Here is a tiny trained network, its code and every weight. The questions are about switching its units off for an input and a target symbol, where a switched-off unit gives its printed mean instead of its output.

import numpy as np


def w(rows, s, z=0):
    codes = np.array(rows[::2]) - 128.0
    scale = np.full(codes.shape[1], s)
    scale[-1] = z or s
    return codes * scale


def softmax(a):
    e = np.exp(a - a.max(-1, keepdims=True))
    return e / e.sum(-1, keepdims=True)


def log_softmax(a):
    a = a - a.max(-1, keepdims=True)
    return a - np.log(np.exp(a).sum(-1, keepdims=True))


def net(x, mask):
    ids = ['αεζθλπσφψ'.index(c) for c in x.split()]
    T = len(ids)
    res = E[ids] + P[:T]
    u = 0
    for l in range(3):
        r = res
        for j in range(2):
            rows = slice(2 * j, 2 * j + 2)
            q, k, v = (r @ M[l][rows].T for M in (Q, K, V))
            z = softmax(np.where(np.tri(T) > 0, q @ k.T / 2**0.5, -1e9)) @ v
            o = O[l][rows]
            res = res + np.where(mask[u + j], z, o[:, -1]) @ o[:, :-1]
        u += 2
    return log_softmax(res[-1] @ U[:, :-1].T + U[:, -1])


Q, K, V, O = {}, {}, {}, {}
E = w([
[42,57,125,176,207],'α',
[171,120,174,116,132],'ε',
[183,126,175,119,130],'ζ',
[158,120,197,184,97],'θ',
[144,250,218,104,98],'λ',
[68,109,103,132,67],'π',
[82,131,60,67,100],'σ',
[132,56,73,122,64],'φ',
[200,202,51,196,89],'ψ',
],0.019)
P = w([
[92,85,167,21,163],'0',
[122,148,100,99,170],'1',
[135,155,84,115,145],'2',
[184,171,47,146,139],'3',
[218,168,20,164,154],'4',
[255,177,13,198,151],'5',
],0.0062)
Q[0] = w([
[60,149,228,144,223],'L0H0',
[5,76,18,111,78],'L0H0',
[7,133,114,203,80],'L0H1',
[173,133,136,175,227],'L0H1',
],0.011)
K[0] = w([
[3,131,88,112,123],'L0H0',
[141,77,221,90,179],'L0H0',
[162,64,93,30,164],'L0H1',
[125,122,46,244,134],'L0H1',
],0.011)
V[0] = w([
[193,87,212,178,185],'L0H0',
[112,187,41,196,163],'L0H0',
[153,66,78,4,233],'L0H1',
[99,233,121,187,176],'L0H1',
],0.0045)
O[0] = w([
[163,38,47,174,192,57],'L0H0',
[175,180,203,225,86,213],'L0H0',
[218,145,58,1,215,1],'L0H1',
[127,171,95,201,103,236],'L0H1',
],0.0063,0.00095)
Q[1] = w([
[97,83,170,171,169],'L1H0',
[110,251,156,89,126],'L1H0',
[179,112,215,240,251],'L1H1',
[38,148,43,73,140],'L1H1',
],0.012)
K[1] = w([
[72,159,166,180,189],'L1H0',
[144,228,53,118,45],'L1H0',
[203,195,1,246,153],'L1H1',
[82,82,199,134,169],'L1H1',
],0.0099)
V[1] = w([
[121,167,93,80,105],'L1H0',
[84,126,7,165,62],'L1H0',
[134,125,192,173,191],'L1H1',
[92,2,168,151,103],'L1H1',
],0.008)
O[1] = w([
[186,88,184,136,44,168],'L1H0',
[80,74,180,201,95,155],'L1H0',
[115,211,132,160,177,85],'L1H1',
[208,81,155,150,254,2],'L1H1',
],0.0082,0.0033)
Q[2] = w([
[106,249,187,114,139],'L2H0',
[74,124,113,125,179],'L2H0',
[50,38,100,117,162],'L2H1',
[108,221,224,196,162],'L2H1',
],0.012)
K[2] = w([
[159,247,179,145,119],'L2H0',
[59,152,150,96,172],'L2H0',
[49,112,153,93,176],'L2H1',
[122,177,48,190,113],'L2H1',
],0.016)
V[2] = w([
[144,88,84,131,127],'L2H0',
[141,126,173,116,95],'L2H0',
[153,137,6,87,118],'L2H1',
[179,140,115,157,127],'L2H1',
],0.016)
O[2] = w([
[111,148,166,78,157,86],'L2H0',
[141,78,58,160,185,253],'L2H0',
[141,174,2,120,90,134],'L2H1',
[46,158,91,76,216,194],'L2H1',
],0.0087,0.0025)
U = w([
[55,147,120,125,188,228],'α',
[99,23,20,164,169,95],'ε',
[155,183,80,113,131,104],'ζ',
[143,120,108,104,42,2],'θ',
[239,255,225,99,35,128],'λ',
[168,78,168,138,58,108],'π',
[69,148,78,75,118,83],'σ',
[145,118,136,139,94,192],'φ',
[5,131,110,132,58,147],'ψ',
],0.0078,0.0044)

Each question gives the input, a string of symbols that net reads in full, and the target symbol t.
The units are the heads (2 rows each of Q, K, V and O). Each row of codes is followed by its name. A weight is (code - 128) times the scale printed after its matrix; where a second scale follows, it is the last column's (O and U).
mask holds one flag per head, layer by layer. A switched-off head (its flag False) gives its mean, the last column of its rows in O, instead of its output. The means were averaged over made-up inputs and are rounded, as every weight is.
A unit's drop is (log p(t) with every unit on - log p(t) with that unit switched off) / (log p(t) with every unit on - log p(t) with every unit switched off).
The circuit of an input: a set's keep is (log p(t) with only the set's units on - log p(t) with every unit switched off) / (log p(t) with every unit on - log p(t) with every unit switched off). Starting from all 6 units, units are removed one at a time, each time the one whose removal leaves the highest keep (on an exact tie, the one counted first), for as long as the keep stays at least 0.8.
units of the circuit, in order: the units of the circuit, biggest drop first
unit that matters most: the unit with the biggest drop
heads that matter: for each layer, one digit per head in row order, 1 if its drop is at least 0.15 and else 0, layers parted by /
input ζ λ α θ, target ε: heads that matter : 00 / 11 / 10
input ζ θ σ ψ π, target σ: units of the circuit, in order : L2H0; L1H0; L0H0; L0H1
input π α α φ, target π: units of the circuit, in order : L2H1
input ζ α π ζ ε θ, target α: units of the circuit, in order : L2H1; L1H1
input α λ ε ε, target ε: heads that matter : 00 / 11 / 10
input σ ζ θ ψ α, target ψ: heads that matter : 00 / 11 / 00
input π σ ζ, target π: heads that matter : 10 / 10 / 11
input α ε π, target λ: heads that matter : 00 / 00 / 11
input σ ψ α, target ψ: heads that matter : 00 / 11 / 10
input ε ψ α ζ φ, target ζ: heads that matter : 01 / 10 / 11
input λ ζ π φ σ, target ψ: units of the circuit, in order : L1H0; L1H1
input σ α σ, target θ: heads that matter : 11 / 01 / 01
input θ ψ φ σ, target α: units of the circuit, in order : L1H1; L2H1
input α λ θ ζ σ, target λ: units of the circuit, in order : L2H0; L1H1; L1H0
input α α ζ, target ζ: units of the circuit, in order : L0H1; L2H1; L1H0
input φ π ζ α π, target ε: unit that matters most : L1H1
input π π π, target π: units of the circuit, in order : L2H1; L1H0
input λ λ ζ, target ε: heads that matter : 00 / 10 / 10
input ζ ζ ψ σ ζ, target ψ: units of the circuit, in order : L1H1; L2H1; L0H1
input σ θ σ, target θ: heads that matter : 01 / 01 / 01
input θ θ φ ζ π, target α: heads that matter : 10 / 01 / 11
input ε α σ θ, target π: unit that matters most : L0H0
input λ ζ α ε, target ζ: units of the circuit, in order : L1H0; L2H1
input α ε ε π, target λ: units of the circuit, in order : L2H0; L2H1; L1H0
input ζ θ ε α λ ζ, target ε: units of the circuit, in order : L2H0; L1H1; L1H0; L0H0
